Below is a small trained network, with its code and all its weights. Each question gives an input and a class and asks what happens when units are switched off, that is, made to give their printed mean instead of their output.

import numpy as np


def w(rows, s, z=0):
    codes = np.array(rows[::2]) - 128.0
    scale = np.full(codes.shape[1], s)
    scale[-1] = z or s
    return codes * scale


def f(y):
    return y / 2 * (1 + np.tanh(0.7978845608 * (y + 0.044715 * y**3)))


def log_softmax(a):
    a = a - a.max(-1, keepdims=True)
    return a - np.log(np.exp(a).sum(-1, keepdims=True))


def net(x, mask):
    res = np.array(x, float).reshape(1, 5) / 4 @ E
    y = f(res @ A[0][:, :-1].T + A[0][:, -1])
    res = res + np.where(mask, y, B[0][:, -1]) @ B[0][:, :-1]
    return log_softmax(res[-1] @ U[:, :-1].T + U[:, -1])


A, B = {}, {}
E = w([
[126,145,145,165,88,50,178],'x0',
[107,145,2,131,174,89,131],'x1',
[23,103,152,146,134,91,90],'x2',
[91,174,132,54,124,115,163],'x3',
[166,116,101,87,47,81,64],'x4',
],0.015)
A[0] = w([
[72,111,214,126,117,105,72,223],'N0',
[152,117,124,73,96,107,78,97],'N1',
[113,107,45,129,141,114,159,3],'N2',
[73,125,157,153,201,114,132,107],'N3',
[155,60,115,203,155,137,113,109],'N4',
[79,209,134,11,148,119,164,87],'N5',
[120,141,85,103,159,96,138,80],'N6',
[141,114,61,205,151,121,92,171],'N7',
[82,96,123,120,96,94,81,66],'N8',
[146,143,129,170,95,46,196,123],'N9',
[112,141,158,137,156,166,161,102],'N10',
[133,109,110,94,111,66,61,118],'N11',
[142,129,60,128,163,126,128,123],'N12',
[130,117,102,70,176,207,64,77],'N13',
[231,157,100,113,111,141,178,111],'N14',
[63,99,94,130,189,49,86,104],'N15',
[113,128,116,141,191,179,195,180],'N16',
[204,183,91,138,135,151,151,100],'N17',
],0.012,0.0029)
B[0] = w([
[189,190,167,55,145,133,99,253],'N0',
[209,121,98,219,128,3,244,215],'N1',
[193,82,165,133,108,173,197,197],'N2',
[228,204,85,174,165,84,134,199],'N3',
[114,134,109,201,32,157,53,200],'N4',
[77,108,119,249,25,144,31,244],'N5',
[155,96,217,45,73,168,146,187],'N6',
[124,111,150,109,89,126,104,213],'N7',
[148,224,80,154,163,157,173,198],'N8',
[39,40,224,149,232,69,87,210],'N9',
[210,89,73,144,95,130,209,178],'N10',
[172,147,104,195,163,88,151,228],'N11',
[142,129,185,102,98,116,138,205],'N12',
[56,54,230,181,232,51,138,237],'N13',
[98,249,134,89,163,125,119,250],'N14',
[188,169,175,76,154,203,97,234],'N15',
[199,132,81,143,105,29,126,210],'N16',
[91,202,149,119,148,169,92,219],'N17',
],0.008,0.012)
U = w([
[179,141,50,171,128,73,207,78],'0',
[68,65,163,146,212,92,119,101],'1',
[142,208,108,103,148,158,114,152],'2',
[106,111,103,182,8,138,55,133],'3',
[188,101,192,60,58,160,170,156],'4',
[136,119,84,84,115,103,98,254],'5',
[75,45,48,89,99,166,195,30],'6',
[78,44,18,85,97,180,187,27],'7',
],0.014,0.0075)

Each question gives the input, the list of numbers given to net, and the class t.
The units are the neurons (one row each of A and B). Each row of codes is followed by its name. A weight is (code - 128) times the scale printed after its matrix; where a second scale follows, it is the last column's (A, B and U).
mask holds one flag per neuron, in row order. A switched-off neuron (its flag False) gives its mean, the last column of its row in B, instead of its output. The means were averaged over made-up inputs and are rounded, as every weight is.
A unit's drop is (log p(t) with every unit on - log p(t) with that unit switched off) / (log p(t) with every unit on - log p(t) with every unit switched off).
The circuit of an input: a set's keep is (log p(t) with only the set's units on - log p(t) with every unit switched off) / (log p(t) with every unit on - log p(t) with every unit switched off). Starting from the 12 units with the biggest drops (on a tie, the unit counted first), units are removed one at a time, each time the one whose removal leaves the highest keep (on an exact tie, the one counted first), for as long as the keep stays at least 0.8.
circuit, biggest first: the units of the circuit, biggest drop first
most important unit: the unit with the biggest drop
top k neurons: the k neurons with the biggest drops, biggest first
drop of u: that unit's drop, to one decimal
input [5,8,1,-8,3], class 3: top 2 neurons -> N4, N0
input [-3,4,1,-8,-6], class 3: top 2 neurons -> N4, N7
input [-4,0,-4,-1,2], class 1: most important unit -> N13
input [3,-5,6,8,-3], class 3: top 2 neurons -> N5, N14
input [-5,3,8,5,4], class 2: top 2 neurons -> N15, N8
input [-1,-8,4,2,8], class 0: circuit, biggest first -> N1, N11
input [-3,6,3,-7,-6], class 3: top 3 neurons -> N4, N7, N1
input [-2,7,8,8,-5], class 2: top 2 neurons -> N15, N3
input [5,-8,4,-6,4], class 4: top 3 neurons -> N0, N5, N13
input [-8,-7,7,-8,2], class 1: top 2 neurons -> N13, N5
input [-4,-1,2,-6,-3], class 3: top 2 neurons -> N4, N9
input [-3,3,2,8,-6], class 3: top 2 neurons -> N5, N1
input [6,2,0,-3,-5], class 1: top 2 neurons -> N9, N1
input [-5,7,3,-6,-8], class 0: top 2 neurons -> N3, N16
input [-5,-1,-5,0,-3], class 1: top 2 neurons -> N13, N0
input [-6,-2,7,-5,-6], class 2: top 3 neurons -> N3, N0, N1
input [-3,6,-7,-3,3], class 2: circuit, biggest first -> N17
input [2,-3,6,0,6], class 0: circuit, biggest first -> N1, N8
input [-1,5,-4,4,-2], class 4: circuit, biggest first -> N6, N2
input [-6,8,6,4,-5], class 4: most important unit -> N15
input [4,-1,-4,1,1], class 1: drop of N3 -> 0.1
input [1,2,-7,3,2], class 2: drop of N15 -> 0.0
input [-3,-2,3,-7,-3], class 3: drop of N4 -> 0.5
input [-3,-6,5,5,6], class 0: drop of N8 -> 0.2
